Below are the code and all the weights of a small trained network. Each question names an input and a class and asks about switching units off, where a switched-off unit gives its printed mean instead of its output.

import numpy as np


def w(rows, s, z=0):
    codes = np.array(rows[::2]) - 128.0
    scale = np.full(codes.shape[1], s)
    scale[-1] = z or s
    return codes * scale


def f(y):
    return y / 2 * (1 + np.tanh(0.7978845608 * (y + 0.044715 * y**3)))


def log_softmax(a):
    a = a - a.max(-1, keepdims=True)
    return a - np.log(np.exp(a).sum(-1, keepdims=True))


def net(x, mask):
    res = np.array(x, float).reshape(1, 6) / 4 @ E
    y = f(res @ A[0][:, :-1].T + A[0][:, -1])
    res = res + np.where(mask, y, B[0][:, -1]) @ B[0][:, :-1]
    return log_softmax(res[-1] @ U[:, :-1].T + U[:, -1])


A, B = {}, {}
E = w([
[131,132,125,158,125,205,71,149,123,117,183],'x0',
[84,138,116,50,134,170,91,104,112,188,135],'x1',
[172,102,186,157,167,127,164,114,219,87,144],'x2',
[77,152,194,102,103,185,218,180,113,78,111],'x3',
[70,253,92,141,126,129,135,81,120,115,220],'x4',
[78,104,92,192,78,101,193,143,116,91,120],'x5',
],0.015)
A[0] = w([
[124,88,193,56,98,254,108,135,83,190,84,253],'n1',
[75,125,95,80,98,87,87,142,86,150,57,108],'n2',
[71,145,105,217,42,190,143,118,138,99,203,109],'n3',
[130,176,130,130,186,132,145,84,220,155,169,187],'n4',
[187,93,56,127,165,81,165,140,78,152,114,252],'n5',
[159,104,207,113,86,198,126,190,77,131,41,163],'n6',
[144,179,69,78,170,168,27,119,77,201,195,142],'n7',
[105,154,51,56,102,77,136,91,79,231,139,164],'n8',
[219,32,155,165,147,82,89,111,188,134,61,117],'n9',
[38,156,54,213,121,96,137,161,97,98,119,196],'n10',
],0.0091,0.0052)
B[0] = w([
[75,100,50,78,244,175,128,143,135,65,85,242],'n1',
[87,119,69,119,142,108,138,144,99,159,42,186],'n2',
[146,71,61,188,109,179,192,100,149,140,195,207],'n3',
[72,156,194,132,154,97,145,96,183,165,174,183],'n4',
[138,125,135,163,89,55,78,145,103,124,124,188],'n5',
[64,157,187,109,89,120,119,254,152,96,119,225],'n6',
[149,140,183,95,131,188,62,53,127,176,167,251],'n7',
[80,81,109,49,70,86,124,40,92,163,81,217],'n8',
[247,71,110,165,132,97,94,109,208,58,75,238],'n9',
[190,186,46,171,108,132,207,130,75,111,165,210],'n10',
],0.01,0.019)
U = w([
[90,121,181,87,159,222,192,205,173,38,107,103],'0',
[90,166,200,138,174,72,224,95,220,126,141,142],'1',
[150,164,158,110,140,200,41,52,147,164,204,152],'2',
[94,94,52,74,168,165,90,98,118,155,75,4],'3',
[114,149,98,108,55,57,175,86,73,133,79,139],'4',
[148,133,73,180,82,174,203,114,117,105,208,159],'5',
[253,71,147,158,136,74,103,133,216,87,89,181],'6',
[135,147,131,200,88,84,129,210,88,118,68,148],'7',
],0.011,0.0039)

Each question gives the input, the list of numbers given to net, and the class t.
The units are the neurons (one row each of A and B). Each row of codes is followed by its name. A weight is (code - 128) times the scale printed after its matrix; where a second scale follows, it is the last column's (A, B and U).
mask holds one flag per neuron, in row order. A switched-off neuron (its flag False) gives its mean, the last column of its row in B, instead of its output. The means were averaged over made-up inputs and are rounded, as every weight is.
A unit's drop is (log p(t) with every unit on - log p(t) with that unit switched off) / (log p(t) with every unit on - log p(t) with every unit switched off).
The circuit of an input: a set's keep is (log p(t) with only the set's units on - log p(t) with every unit switched off) / (log p(t) with every unit on - log p(t) with every unit switched off). Starting from all 10 units, units are removed one at a time, each time the one whose removal leaves the highest keep (on an exact tie, the one counted first), for as long as the keep stays at least 0.8.
units of the circuit, in order: the units of the circuit, biggest drop first
most important unit: the unit with the biggest drop
top k neurons: the k neurons with the biggest drops, biggest first
drop when u is switched off: that unit's drop, to one decimal
input [-8,6,-7,0,6,-1], class 4: top neuron : [n8]
input [-7,7,1,-7,2,0], class 4: top 4 neurons : [n8, n1, n5, n2]
input [-3,5,6,8,5,-6], class 1: top 3 neurons : [n4, n6, n2]
input [4,-7,1,2,0,-1], class 5: units of the circuit, in order : [n9, n1]
input [-1,-5,6,7,-1,5], class 5: units of the circuit, in order : [n1, n3]
input [-7,0,-1,2,-5,4], class 7: units of the circuit, in order : [n6, n7]
input [-1,3,-3,6,6,0], class 5: top 2 neurons : [n3, n10]
input [1,5,1,2,-1,4], class 0: top 2 neurons : [n8, n7]
input [1,4,8,-2,1,-1], class 1: top 3 neurons : [n4, n7, n5]
input [4,6,1,-6,-2,4], class 2: top 2 neurons : [n7, n1]
input [-8,1,-6,-7,-7,-4], class 6: top 2 neurons : [n9, n5]
input [-6,5,-2,-5,5,-4], class 2: top 2 neurons : [n7, n1]
input [-4,-7,-5,6,7,-8], class 2: top 2 neurons : [n6, n2]
input [-6,7,0,4,-8,-2], class 0: most important unit : n6
input [-8,-8,-8,0,-8,6], class 7: top 2 neurons : [n6, n2]
input [5,6,-7,2,6,5], class 5: top 2 neurons : [n10, n3]
input [5,-1,7,1,4,-4], class 1: top 2 neurons : [n4, n7]
input [7,8,1,-2,4,7], class 5: drop when n10 is switched off : 1.4
input [5,2,-4,-7,1,2], class 2: drop when n7 is switched off : 2.0
input [8,-1,-6,-5,-8,2], class 6: most important unit : n9
input [1,2,-8,-3,8,1], class 2: drop when n1 is switched off : 0.3
